Here is a tiny trained network, its code and every weight. The questions are about switching its units off for an input and a class, where a switched-off unit gives its printed mean instead of its output.

import numpy as np


def w(rows, s, z=0):
    codes = np.array(rows[::2]) - 128.0
    scale = np.full(codes.shape[1], s)
    scale[-1] = z or s
    return codes * scale


def f(y):
    return y / 2 * (1 + np.tanh(0.7978845608 * (y + 0.044715 * y**3)))


def log_softmax(a):
    a = a - a.max(-1, keepdims=True)
    return a - np.log(np.exp(a).sum(-1, keepdims=True))


def net(x, mask):
    res = np.array(x, float).reshape(1, 4) / 4 @ E
    y = f(res @ A[0][:, :-1].T + A[0][:, -1])
    res = res + np.where(mask, y, B[0][:, -1]) @ B[0][:, :-1]
    return log_softmax(res[-1] @ U[:, :-1].T + U[:, -1])


A, B = {}, {}
E = w([
[63,139,194,211,190,172,74,26,233,23,32],'x0',
[196,82,24,162,21,242,126,40,139,169,242],'x1',
[14,8,86,34,223,154,126,158,155,157,254],'x2',
[191,96,63,53,72,164,8,228,162,76,52],'x3',
],0.0086)
A[0] = w([
[213,185,135,219,118,82,110,94,101,123,45,180],'n1',
[72,154,204,173,141,177,119,83,149,101,152,113],'n2',
[55,95,152,83,170,139,116,111,151,173,215,121],'n3',
[98,9,78,107,170,109,112,134,163,151,141,159],'n4',
[72,39,110,113,179,112,111,181,185,49,169,217],'n5',
[132,104,112,146,161,185,104,108,223,70,71,40],'n6',
[129,64,83,79,97,144,69,173,151,114,97,64],'n7',
[132,130,96,147,72,200,138,82,167,186,159,45],'n8',
[151,94,84,85,62,165,50,249,152,105,72,116],'n9',
[142,117,172,97,179,20,90,134,127,88,133,3],'n10',
[84,143,172,104,115,112,148,201,153,155,75,25],'n11',
[186,129,52,177,128,213,168,101,141,133,201,232],'n12',
[166,173,91,8,75,69,174,180,120,185,145,61],'n13',
[112,135,189,86,193,35,135,199,91,135,65,128],'n14',
[196,202,143,136,36,99,107,113,95,181,106,231],'n15',
[158,155,63,111,31,225,100,129,158,134,169,75],'n16',
[121,110,168,161,168,154,131,68,214,81,122,130],'n17',
[95,94,218,178,114,99,254,92,59,182,182,143],'n18',
[88,143,161,185,139,137,227,114,136,169,166,21],'n19',
[141,132,66,119,118,219,141,55,185,163,108,55],'n20',
[184,198,119,44,115,99,182,122,84,115,148,96],'n21',
[159,137,128,60,121,190,111,147,154,143,78,52],'n22',
[71,125,169,100,167,149,92,91,149,171,52,27],'n23',
[135,158,80,81,114,58,191,173,30,217,171,84],'n24',
],0.0089,0.0063)
B[0] = w([
[117,195,140,152,105,152,142,152,151,182,98,245],'n1',
[109,138,96,134,125,134,155,135,109,85,130,206],'n2',
[150,180,112,151,97,156,136,136,145,192,120,221],'n3',
[139,157,131,173,80,174,143,141,124,191,87,221],'n4',
[123,154,144,121,116,168,117,121,142,173,83,253],'n5',
[60,111,89,127,80,129,151,100,89,93,185,207],'n6',
[89,155,162,89,125,112,204,143,175,111,167,198],'n7',
[159,88,126,149,151,75,141,106,131,149,139,187],'n8',
[99,95,171,99,141,124,181,172,184,84,151,247],'n9',
[183,115,157,153,106,83,116,77,138,134,150,165],'n10',
[155,83,147,156,108,86,120,108,124,146,177,159],'n11',
[133,106,147,166,180,110,96,130,144,119,82,242],'n12',
[107,136,75,143,116,141,130,81,85,94,164,208],'n13',
[142,80,148,144,186,79,134,88,106,169,89,239],'n14',
[102,175,131,159,124,158,107,140,171,151,91,230],'n15',
[142,108,129,160,148,94,139,116,142,132,104,221],'n16',
[72,121,77,129,96,144,97,120,81,81,141,227],'n17',
[115,83,171,61,151,147,197,207,171,88,156,240],'n18',
[146,127,185,96,82,96,183,155,188,90,192,183],'n19',
[173,99,145,173,148,61,148,112,91,139,107,186],'n20',
[122,120,76,142,88,147,142,95,109,114,125,170],'n21',
[111,124,159,112,109,109,160,154,116,121,245,158],'n22',
[123,110,106,177,103,116,158,118,96,133,161,173],'n23',
[109,131,56,116,93,134,111,88,99,91,96,225],'n24',
],0.012,0.014)
U = w([
[123,104,182,80,135,108,207,215,201,43,168,110],'0',
[142,209,132,172,76,182,147,136,153,254,109,87],'1',
[101,114,30,144,83,132,147,54,30,22,145,104],'2',
[181,47,162,185,224,3,137,56,109,172,111,104],'3',
[106,136,113,103,220,202,106,175,146,141,44,253],'4',
[184,110,152,129,102,144,59,129,52,105,174,114],'5',
[221,184,181,72,150,133,82,106,153,129,192,107],'6',
],0.0096,0.018)

Each question gives the input, the list of numbers given to net, and the class t.
The units are the neurons (one row each of A and B). Each row of codes is followed by its name. A weight is (code - 128) times the scale printed after its matrix; where a second scale follows, it is the last column's (A, B and U).
mask holds one flag per neuron, in row order. A switched-off neuron (its flag False) gives its mean, the last column of its row in B, instead of its output. The means were averaged over made-up inputs and are rounded, as every weight is.
A unit's drop is (log p(t) with every unit on - log p(t) with that unit switched off) / (log p(t) with every unit on - log p(t) with every unit switched off).
The circuit of an input: a set's keep is (log p(t) with only the set's units on - log p(t) with every unit switched off) / (log p(t) with every unit on - log p(t) with every unit switched off). Starting from the 12 units with the biggest drops (on a tie, the unit counted first), units are removed one at a time, each time the one whose removal leaves the highest keep (on an exact tie, the one counted first), for as long as the keep stays at least 0.8.
units of the circuit, in order: the units of the circuit, biggest drop first
k most important neurons: the k neurons with the biggest drops, biggest first
drop of u: that unit's drop, to one decimal
input [-3,3,2,2], class 4: units of the circuit, in order -> [n12, n19]
input [4,-5,1,3], class 3: 2 most important neurons -> [n14, n24]
input [8,-7,-2,4], class 2: units of the circuit, in order -> [n6]
input [5,5,-1,2], class 2: 4 most important neurons -> [n6, n14, n17, n10]
input [4,-7,7,6], class 1: 3 most important neurons -> [n5, n4, n18]
input [-2,-7,3,6], class 3: 2 most important neurons -> [n14, n18]
input [7,0,7,8], class 0: 2 most important neurons -> [n9, n7]
input [-3,-1,5,-4], class 1: 3 most important neurons -> [n3, n9, n4]
input [-7,-7,-6,2], class 2: 3 most important neurons -> [n13, n24, n21]
input [1,-3,3,-3], class 4: 3 most important neurons -> [n9, n1, n7]
input [2,3,8,-5], class 1: 2 most important neurons -> [n3, n4]
input [-6,1,6,-2], class 1: 4 most important neurons -> [n3, n4, n17, n6]
input [6,-4,-3,-6], class 0: 3 most important neurons -> [n18, n19, n24]
input [6,-5,-5,8], class 0: units of the circuit, in order -> [n9]
input [-3,5,7,-2], class 1: 2 most important neurons -> [n3, n4]
input [5,-5,-8,6], class 1: 2 most important neurons -> [n1, n18]
input [7,-3,6,-4], class 2: drop of n6 -> 0.2
input [-2,-1,3,-3], class 4: drop of n22 -> 0.2
input [0,-6,-5,2], class 3: drop of n3 -> 0.3
